Below is a small trained network, with its code and all its weights. Each question gives an input and a class and asks what happens when units are switched off, that is, made to give their printed mean instead of their output.

import numpy as np


def w(rows, s, z=0):
    codes = np.array(rows[::2]) - 128.0
    scale = np.full(codes.shape[1], s)
    scale[-1] = z or s
    return codes * scale


def f(y):
    return y / 2 * (1 + np.tanh(0.7978845608 * (y + 0.044715 * y**3)))


def log_softmax(a):
    a = a - a.max(-1, keepdims=True)
    return a - np.log(np.exp(a).sum(-1, keepdims=True))


def net(x, mask):
    res = np.array(x, float).reshape(1, 5) / 4 @ E
    y = f(res @ A[0][:, :-1].T + A[0][:, -1])
    res = res + np.where(mask, y, B[0][:, -1]) @ B[0][:, :-1]
    return log_softmax(res[-1] @ U[:, :-1].T + U[:, -1])


A, B = {}, {}
E = w([
[182,64,37,66,208,86,30,214,215,215,69],'x0',
[36,52,208,163,48,33,33,178,67,219,171],'x1',
[189,2,56,10,35,188,158,19,94,187,224],'x2',
[130,129,125,128,128,132,130,132,132,127,130],'x3',
[216,81,179,231,70,42,228,58,218,196,36],'x4',
],0.0044)
A[0] = w([
[40,59,202,159,58,38,38,176,64,211,160,59],'N1',
[67,241,187,217,209,87,98,222,149,76,55,61],'N2',
[62,205,239,193,34,174,234,44,32,13,202,22],'N3',
[73,228,184,207,203,87,100,211,148,79,61,73],'N4',
[46,172,95,59,180,187,58,181,56,73,200,20],'N5',
[43,174,96,56,182,187,57,183,54,73,203,5],'N6',
[37,57,205,161,54,34,34,179,61,213,161,54],'N7',
[214,195,52,101,203,207,199,93,177,39,81,37],'N8',
[66,194,231,186,41,169,223,56,45,24,192,40],'N9',
[46,172,95,60,180,186,59,180,57,74,201,16],'N10',
[72,230,184,209,205,87,100,214,148,79,61,74],'N11',
[225,203,46,97,216,215,204,90,183,29,73,20],'N12',
[201,91,196,217,82,37,225,59,216,198,35,94],'N13',
[221,201,47,99,211,211,202,92,180,33,77,27],'N14',
[44,173,95,58,181,187,57,182,55,73,202,16],'N15',
[190,66,37,70,215,84,30,225,222,206,68,1],'N16',
[204,89,202,229,80,27,235,48,224,202,29,83],'N17',
[189,68,38,72,213,85,33,223,221,204,70,8],'N18',
[181,8,27,8,16,221,147,25,78,199,253,74],'N19',
[34,57,207,160,53,36,33,180,63,214,161,51],'N20',
],0.0039,0.00083)
B[0] = w([
[82,183,172,111,156,175,200,155,214,128,194,211],'N1',
[181,42,185,54,122,42,169,47,128,91,85,229],'N2',
[79,177,54,155,202,104,47,77,43,221,62,239],'N3',
[172,50,177,68,123,51,165,52,129,94,93,216],'N4',
[191,100,92,176,62,170,94,186,109,68,121,195],'N5',
[182,101,98,166,75,165,97,182,112,77,121,197],'N6',
[80,184,172,111,157,176,201,155,215,129,195,216],'N7',
[82,174,170,117,147,160,183,153,198,139,186,204],'N8',
[85,176,63,152,189,108,54,81,51,209,72,224],'N9',
[182,101,98,167,74,165,97,183,111,76,121,194],'N10',
[178,46,183,57,122,44,167,49,129,91,88,219],'N11',
[70,180,176,115,152,163,188,155,202,143,197,217],'N12',
[188,118,70,188,55,200,67,217,91,60,133,233],'N13',
[74,178,174,116,151,162,187,154,201,142,193,212],'N14',
[190,100,93,174,64,169,95,185,110,71,121,196],'N15',
[81,178,80,149,183,115,69,76,56,201,83,201],'N16',
[193,118,66,194,47,204,64,220,90,56,134,245],'N17',
[77,180,74,154,191,113,67,74,49,207,81,199],'N18',
[186,21,214,39,134,2,184,22,138,75,66,253],'N19',
[80,184,171,113,155,174,202,155,213,129,195,217],'N20',
],0.0059,0.0049)
U = w([
[184,11,192,57,119,38,173,39,133,89,94,176],'0',
[197,114,71,194,33,189,80,242,109,66,134,146],'1',
[36,206,177,114,161,169,207,167,217,150,230,177],'2',
[61,186,60,152,200,108,50,78,52,254,69,1],'3',
],0.009,0.00071)

Each question gives the input, the list of numbers given to net, and the class t.
The units are the neurons (one row each of A and B). Each row of codes is followed by its name. A weight is (code - 128) times the scale printed after its matrix; where a second scale follows, it is the last column's (A, B and U).
mask holds one flag per neuron, in row order. A switched-off neuron (its flag False) gives its mean, the last column of its row in B, instead of its output. The means were averaged over made-up inputs and are rounded, as every weight is.
A unit's drop is (log p(t) with every unit on - log p(t) with that unit switched off) / (log p(t) with every unit on - log p(t) with every unit switched off).
The circuit of an input: a set's keep is (log p(t) with only the set's units on - log p(t) with every unit switched off) / (log p(t) with every unit on - log p(t) with every unit switched off). Starting from the 12 units with the biggest drops (on a tie, the unit counted first), units are removed one at a time, each time the one whose removal leaves the highest keep (on an exact tie, the one counted first), for as long as the keep stays at least 0.8.
circuit, biggest first: the units of the circuit, biggest drop first
most important unit: the unit with the biggest drop
top k neurons: the k neurons with the biggest drops, biggest first
drop of u: that unit's drop, to one decimal
input [-8,-6,-5,8,4], class 3: most important unit : N3
input [-6,-2,2,-8,5], class 3: circuit, biggest first : (N3, N9)
input [-8,1,6,0,4], class 3: top 2 neurons : (N3, N9)
input [-8,-6,1,-5,-2], class 3: top 2 neurons : (N3, N9)
input [3,2,-8,1,-8], class 0: top 3 neurons : (N2, N11, N4)
input [8,-7,-8,8,-8], class 0: top 2 neurons : (N2, N11)
input [4,-3,-4,-8,-4], class 0: circuit, biggest first : (N2, N11)
input [7,2,6,-7,5], class 3: top 2 neurons : (N18, N16)
input [6,5,-6,2,-6], class 0: top 3 neurons : (N2, N11, N4)
input [-8,-4,2,-8,8], class 1: top 2 neurons : (N17, N13)
input [-2,4,3,2,0], class 2: top 3 neurons : (N2, N11, N4)
input [3,5,-2,-8,5], class 1: top 4 neurons : (N17, N13, N12, N14)
input [8,5,-4,6,8], class 1: top 4 neurons : (N17, N13, N3, N9)
input [-2,3,4,1,6], class 1: circuit, biggest first : (N17)
input [7,-3,-2,4,7], class 1: top 4 neurons : (N17, N13, N3, N9)
input [7,3,-7,-6,-1], class 0: top 2 neurons : (N2, N11)
input [-5,-4,-6,7,8], class 1: top 3 neurons : (N17, N13, N19)
input [4,0,-1,-5,-3], class 3: top 2 neurons : (N17, N13)
input [-6,-5,-6,0,-4], class 0: drop of N9 : -0.1
input [7,-6,-1,-3,3], class 3: circuit, biggest first : (N18)
input [-7,8,1,-3,7], class 2: drop of N10 : 0.1
input [-5,4,-5,-6,0], class 0: drop of N18 : 0.4
input [5,6,-6,-5,-5], class 0: drop of N20 : -0.1
